Here is a tiny trained network, its code and every weight. The questions are about switching its units off for an input and a class, where a switched-off unit gives its printed mean instead of its output.

import numpy as np


def w(rows, s, z=0):
    codes = np.array(rows[::2]) - 128.0
    scale = np.full(codes.shape[1], s)
    scale[-1] = z or s
    return codes * scale


def f(y):
    return np.maximum(y, 0)


def log_softmax(a):
    a = a - a.max(-1, keepdims=True)
    return a - np.log(np.exp(a).sum(-1, keepdims=True))


def net(x, mask):
    res = np.array(x, float).reshape(1, 8) / 4 @ E
    y = f(res @ A[0][:, :-1].T + A[0][:, -1])
    res = res + np.where(mask, y, B[0][:, -1]) @ B[0][:, :-1]
    return log_softmax(res[-1] @ U[:, :-1].T + U[:, -1])


A, B = {}, {}
E = w([
[102,69,146,125,247,127,141,140,82,115,183,150],'x0',
[172,144,100,39,79,117,108,155,13,173,17,78],'x1',
[40,49,107,48,113,104,89,167,131,84,135,153],'x2',
[175,140,151,91,186,171,27,132,106,149,141,128],'x3',
[191,174,150,73,115,172,149,84,214,176,125,148],'x4',
[173,133,132,115,104,76,92,153,101,116,119,144],'x5',
[113,91,110,125,125,28,167,146,153,73,138,106],'x6',
[142,171,126,180,175,120,109,118,192,88,99,3],'x7',
],0.0062)
A[0] = w([
[142,112,139,154,161,109,105,126,59,129,162,170,96],'neuron 1',
[121,116,139,132,166,115,123,133,111,118,140,148,128],'neuron 2',
[128,118,118,111,122,111,114,137,111,122,112,107,122],'neuron 3',
[226,165,134,102,168,111,91,116,252,127,144,102,177],'neuron 4',
[79,83,129,119,230,149,75,127,145,114,177,127,3],'neuron 5',
[82,111,123,135,130,133,149,143,103,114,117,129,60],'neuron 6',
[111,109,121,114,128,175,224,109,165,164,172,209,149],'neuron 7',
[133,140,121,219,183,79,206,118,155,110,134,41,18],'neuron 8',
[61,133,117,230,64,115,150,119,206,101,147,102,103],'neuron 9',
[155,153,121,123,141,177,129,125,85,158,105,96,151],'neuron 10',
[108,80,120,50,69,35,144,140,54,123,117,135,202],'neuron 11',
[120,121,156,96,101,113,111,118,112,132,120,136,55],'neuron 12',
[171,167,119,133,120,190,102,120,44,175,93,76,229],'neuron 13',
[152,101,132,148,192,93,114,140,63,122,168,184,153],'neuron 14',
],0.017,0.0013)
B[0] = w([
[154,122,154,185,116,104,92,124,145,122,125,117,192],'neuron 1',
[100,140,129,148,100,165,98,134,110,138,121,117,171],'neuron 2',
[144,123,128,120,139,122,158,142,134,132,148,162,163],'neuron 3',
[200,137,230,116,105,129,121,107,121,139,129,132,246],'neuron 4',
[35,120,76,106,184,125,75,115,133,129,128,123,244],'neuron 5',
[160,137,121,121,130,111,100,138,134,121,124,124,171],'neuron 6',
[148,135,247,126,157,123,180,109,129,131,127,125,235],'neuron 7',
[81,112,123,167,149,113,239,180,123,110,113,135,243],'neuron 8',
[216,139,79,198,103,139,77,101,123,148,139,134,253],'neuron 9',
[155,127,166,84,118,106,95,125,137,121,131,131,192],'neuron 10',
[184,129,61,4,98,124,135,153,126,124,120,127,250],'neuron 11',
[153,127,112,110,166,101,147,136,127,123,121,104,157],'neuron 12',
[196,134,180,86,113,139,94,95,135,140,144,138,237],'neuron 13',
[141,137,153,190,116,141,61,138,124,128,122,125,216],'neuron 14',
],0.021,0.013)
U = w([
[71,113,123,224,156,129,119,143,120,111,131,119,165],'0',
[65,101,2,127,133,143,83,140,138,110,149,111,32],'1',
[223,156,152,98,58,130,52,98,129,156,142,133,160],'2',
[27,104,167,69,183,143,113,112,144,119,121,102,126],'3',
[34,136,97,111,40,208,177,97,100,128,154,133,4],'4',
[160,146,184,148,116,125,214,105,133,147,132,151,126],'5',
[115,98,5,74,105,103,212,189,113,96,109,133,160],'6',
],0.0061,0.0034)

Each question gives the input, the list of numbers given to net, and the class t.
The units are the neurons (one row each of A and B). Each row of codes is followed by its name. A weight is (code - 128) times the scale printed after its matrix; where a second scale follows, it is the last column's (A, B and U).
mask holds one flag per neuron, in row order. A switched-off neuron (its flag False) gives its mean, the last column of its row in B, instead of its output. The means were averaged over made-up inputs and are rounded, as every weight is.
A unit's drop is (log p(t) with every unit on - log p(t) with that unit switched off) / (log p(t) with every unit on - log p(t) with every unit switched off).
The circuit of an input: a set's keep is (log p(t) with only the set's units on - log p(t) with every unit switched off) / (log p(t) with every unit on - log p(t) with every unit switched off). Starting from the 12 units with the biggest drops (on a tie, the unit counted first), units are removed one at a time, each time the one whose removal leaves the highest keep (on an exact tie, the one counted first), for as long as the keep stays at least 0.8.
circuit, biggest first: the units of the circuit, biggest drop first
k most important neurons: the k neurons with the biggest drops, biggest first
drop when u is switched off: that unit's drop, to one decimal
input [2,-1,0,-2,-4,-3,8,6], class 6: circuit, biggest first : [neuron 8]
input [-2,-3,4,7,-1,-3,8,2], class 1: 3 most important neurons : [neuron 7; neuron 5; neuron 13]
input [8,-8,7,-2,-4,-6,1,-8], class 0: 2 most important neurons : [neuron 5; neuron 14]
input [-1,0,3,-2,-3,6,0,3], class 6: circuit, biggest first : [neuron 4; neuron 13]
input [8,-1,-3,-3,-8,-3,8,-5], class 1: circuit, biggest first : [neuron 5; neuron 4]
input [1,5,-8,-4,-8,0,5,-4], class 6: 3 most important neurons : [neuron 4; neuron 8; neuron 11]
input [3,2,8,5,-4,-4,-1,-7], class 1: circuit, biggest first : [neuron 5; neuron 4]
input [8,-7,8,-4,3,-7,-1,-4], class 3: 2 most important neurons : [neuron 5; neuron 7]
input [1,8,4,4,4,-3,5,-6], class 6: circuit, biggest first : [neuron 11; neuron 4]
input [8,-8,-6,-6,4,6,7,-1], class 5: 2 most important neurons : [neuron 7; neuron 8]
input [5,-6,4,8,5,6,7,3], class 3: 3 most important neurons : [neuron 5; neuron 9; neuron 13]
input [-4,-6,4,-2,-2,-4,-7,7], class 0: circuit, biggest first : [neuron 11; neuron 13]
input [8,1,8,-4,-6,-2,8,1], class 1: 2 most important neurons : [neuron 5; neuron 14]
input [-1,-5,-5,1,3,8,-1,8], class 5: circuit, biggest first : [neuron 8]
input [3,8,-3,-6,7,-2,0,7], class 5: 4 most important neurons : [neuron 8; neuron 9; neuron 11; neuron 14]
input [7,-1,8,-1,-4,-8,-5,-2], class 3: 3 most important neurons : [neuron 5; neuron 7; neuron 9]
input [8,1,5,5,-3,0,-4,6], class 1: 3 most important neurons : [neuron 5; neuron 7; neuron 4]
input [-5,-8,-8,6,5,2,3,-3], class 5: 3 most important neurons : [neuron 7; neuron 11; neuron 13]
input [7,-1,2,8,-7,0,-1,7], class 0: 2 most important neurons : [neuron 11; neuron 14]
input [1,-4,3,1,8,6,-6,-7], class 5: circuit, biggest first : [neuron 7]
input [-4,-3,3,7,-3,-5,3,-4], class 3: 2 most important neurons : [neuron 9; neuron 11]
input [8,-4,-8,-8,8,-6,5,7], class 5: drop when neuron 8 is switched off : 0.5
input [1,-6,-4,-7,-3,-6,3,-2], class 5: drop when neuron 8 is switched off : 0.2
input [-6,-8,-6,-1,-1,-1,3,-6], class 5: drop when neuron 14 is switched off : 0.0
